Below are the code and all the weights of a small trained network. Each question names an input and a class and asks about switching units off, where a switched-off unit gives its printed mean instead of its output.

import numpy as np


def w(rows, s, z=0):
    codes = np.array(rows[::2]) - 128.0
    scale = np.full(codes.shape[1], s)
    scale[-1] = z or s
    return codes * scale


def norm(h):
    return h / np.sqrt((h * h).mean(-1, keepdims=True) + 1e-5)


def f(y):
    return np.maximum(y, 0)


def log_softmax(a):
    a = a - a.max(-1, keepdims=True)
    return a - np.log(np.exp(a).sum(-1, keepdims=True))


def net(x, mask):
    res = np.array(x, float).reshape(1, 6) / 4 @ E
    u = 0
    for l in range(3):
        y = f(norm(res) @ A[l][:, :-1].T + A[l][:, -1])
        res = res + np.where(mask[u : u + 7], y, B[l][:, -1]) @ B[l][:, :-1]
        u += 7
    return log_softmax(norm(res)[-1] @ U[:, :-1].T + U[:, -1])


A, B = {}, {}
E = w([
[198,143,150,192,140],'x0',
[147,164,194,141,143],'x1',
[192,130,150,99,140],'x2',
[79,163,134,127,79],'x3',
[65,155,123,195,62],'x4',
[136,254,102,138,141],'x5',
],0.0043)
A[0] = w([
[199,59,155,93,143,77],'L0N1',
[202,135,66,82,201,59],'L0N2',
[205,106,254,145,121,6],'L0N3',
[74,72,75,73,118,101],'L0N4',
[74,76,103,94,132,20],'L0N5',
[181,107,200,36,142,8],'L0N6',
[111,99,51,119,119,176],'L0N7',
],0.0043,0.002)
B[0] = w([
[172,187,104,155,159,242],'L0N1',
[120,67,153,173,98,249],'L0N2',
[107,181,208,45,128,218],'L0N3',
[88,2,234,112,137,250],'L0N4',
[85,94,188,136,87,186],'L0N5',
[103,171,84,157,172,226],'L0N6',
[105,138,186,136,124,237],'L0N7',
],0.0056,0.0018)
A[1] = w([
[83,75,143,124,141,66],'L1N1',
[181,49,145,123,163,74],'L1N2',
[183,82,83,129,185,68],'L1N3',
[171,73,133,1,193,169],'L1N4',
[73,166,135,146,110,158],'L1N5',
[122,128,60,71,139,130],'L1N6',
[124,137,92,76,150,4],'L1N7',
],0.007,0.0028)
B[1] = w([
[97,75,158,74,3,174],'L1N1',
[120,221,124,183,158,187],'L1N2',
[193,168,92,223,79,165],'L1N3',
[54,143,39,214,18,255],'L1N4',
[178,168,78,228,106,190],'L1N5',
[90,36,252,143,108,151],'L1N6',
[125,44,127,104,111,135],'L1N7',
],0.0044,0.0052)
A[2] = w([
[108,161,125,184,85,103],'L2N1',
[121,209,196,125,114,97],'L2N2',
[91,125,61,1,161,28],'L2N3',
[189,108,53,199,141,101],'L2N4',
[186,164,179,128,163,61],'L2N5',
[113,212,145,197,112,252],'L2N6',
[188,111,76,150,201,168],'L2N7',
],0.0068,0.0016)
B[2] = w([
[184,105,57,187,169,205],'L2N1',
[192,115,137,57,220,181],'L2N2',
[128,44,242,118,31,131],'L2N3',
[157,152,132,253,113,182],'L2N4',
[103,58,214,80,129,157],'L2N5',
[142,176,59,55,170,254],'L2N6',
[90,73,115,235,25,153],'L2N7',
],0.0048,0.0071)
U = w([
[180,239,130,61,204,36],'0',
[70,58,211,126,60,205],'1',
[195,160,254,24,211,5],'2',
[196,187,113,242,128,253],'3',
],0.0066,0.0032)

Each question gives the input, the list of numbers given to net, and the class t.
The units are the neurons (one row each of A and B). Each row of codes is followed by its name. A weight is (code - 128) times the scale printed after its matrix; where a second scale follows, it is the last column's (A, B and U).
mask holds one flag per neuron, layer by layer. A switched-off neuron (its flag False) gives its mean, the last column of its row in B, instead of its output. The means were averaged over made-up inputs and are rounded, as every weight is.
A unit's drop is (log p(t) with every unit on - log p(t) with that unit switched off) / (log p(t) with every unit on - log p(t) with every unit switched off).
The circuit of an input: a set's keep is (log p(t) with only the set's units on - log p(t) with every unit switched off) / (log p(t) with every unit on - log p(t) with every unit switched off). Starting from the 12 units with the biggest drops (on a tie, the unit counted first), units are removed one at a time, each time the one whose removal leaves the highest keep (on an exact tie, the one counted first), for as long as the keep stays at least 0.8.
units of the circuit, in order: the units of the circuit, biggest drop first
k most important neurons: the k neurons with the biggest drops, biggest first
k most important neurons of layer l: the k neurons of layer l with the biggest drops, biggest first
drop of u: that unit's drop, to one decimal
input [5,4,5,2,-4,-5], class 0: 2 most important neurons => (L0N3 L1N4)
input [-7,4,3,3,8,4], class 0: units of the circuit, in order => (L1N4 L2N6 L2N2)
input [-3,-2,5,8,-2,0], class 1: most important neuron => (L0N4)
input [2,-7,-8,7,-4,2], class 1: 2 most important neurons => (L0N4 L1N1)
input [1,-5,1,8,-5,3], class 1: 2 most important neurons of layer 1 => (L1N6 L1N2)
input [8,5,2,3,-6,-1], class 2: units of the circuit, in order => (L0N3 L2N5)
input [-8,4,3,2,5,1], class 0: units of the circuit, in order => (L1N4 L2N2)
input [5,2,4,1,-4,4], class 2: units of the circuit, in order => (L0N3 L2N5 L1N5)
input [-4,3,7,4,-1,-6], class 3: units of the circuit, in order => (L0N1 L0N6)
input [5,5,-6,6,3,7], class 0: 2 most important neurons of layer 1 => (L1N4 L1N3)
input [8,3,2,-3,8,-2], class 2: 2 most important neurons => (L1N4 L0N3)
input [7,6,6,5,5,4], class 2: 2 most important neurons => (L1N4 L2N2)
input [5,5,-6,6,-3,5], class 0: 4 most important neurons => (L1N4 L2N6 L2N2 L1N3)
input [4,8,4,-2,2,-1], class 2: most important neuron of layer 2 => (L2N5)
input [4,8,5,-6,3,-1], class 2: 2 most important neurons => (L0N3 L2N5)
input [6,6,-3,0,-3,3], class 2: 2 most important neurons => (L1N4 L2N5)
input [8,4,-5,8,0,4], class 0: 3 most important neurons of layer 2 => (L2N6 L2N2 L2N7)
input [-8,8,7,4,7,5], class 0: 2 most important neurons => (L1N4 L2N2)
input [-4,7,-1,5,-2,0], class 0: drop of L1N4 => 0.1
input [-5,-6,2,6,-2,3], class 1: drop of L2N4 => 0.0
input [1,-1,1,0,-7,-8], class 3: drop of L1N4 => 0.2
input [-1,8,0,8,-5,-2], class 0: drop of L0N3 => -0.1
input [2,-8,-4,-4,3,-2], class 1: most important neuron of layer 0 => (L0N4)
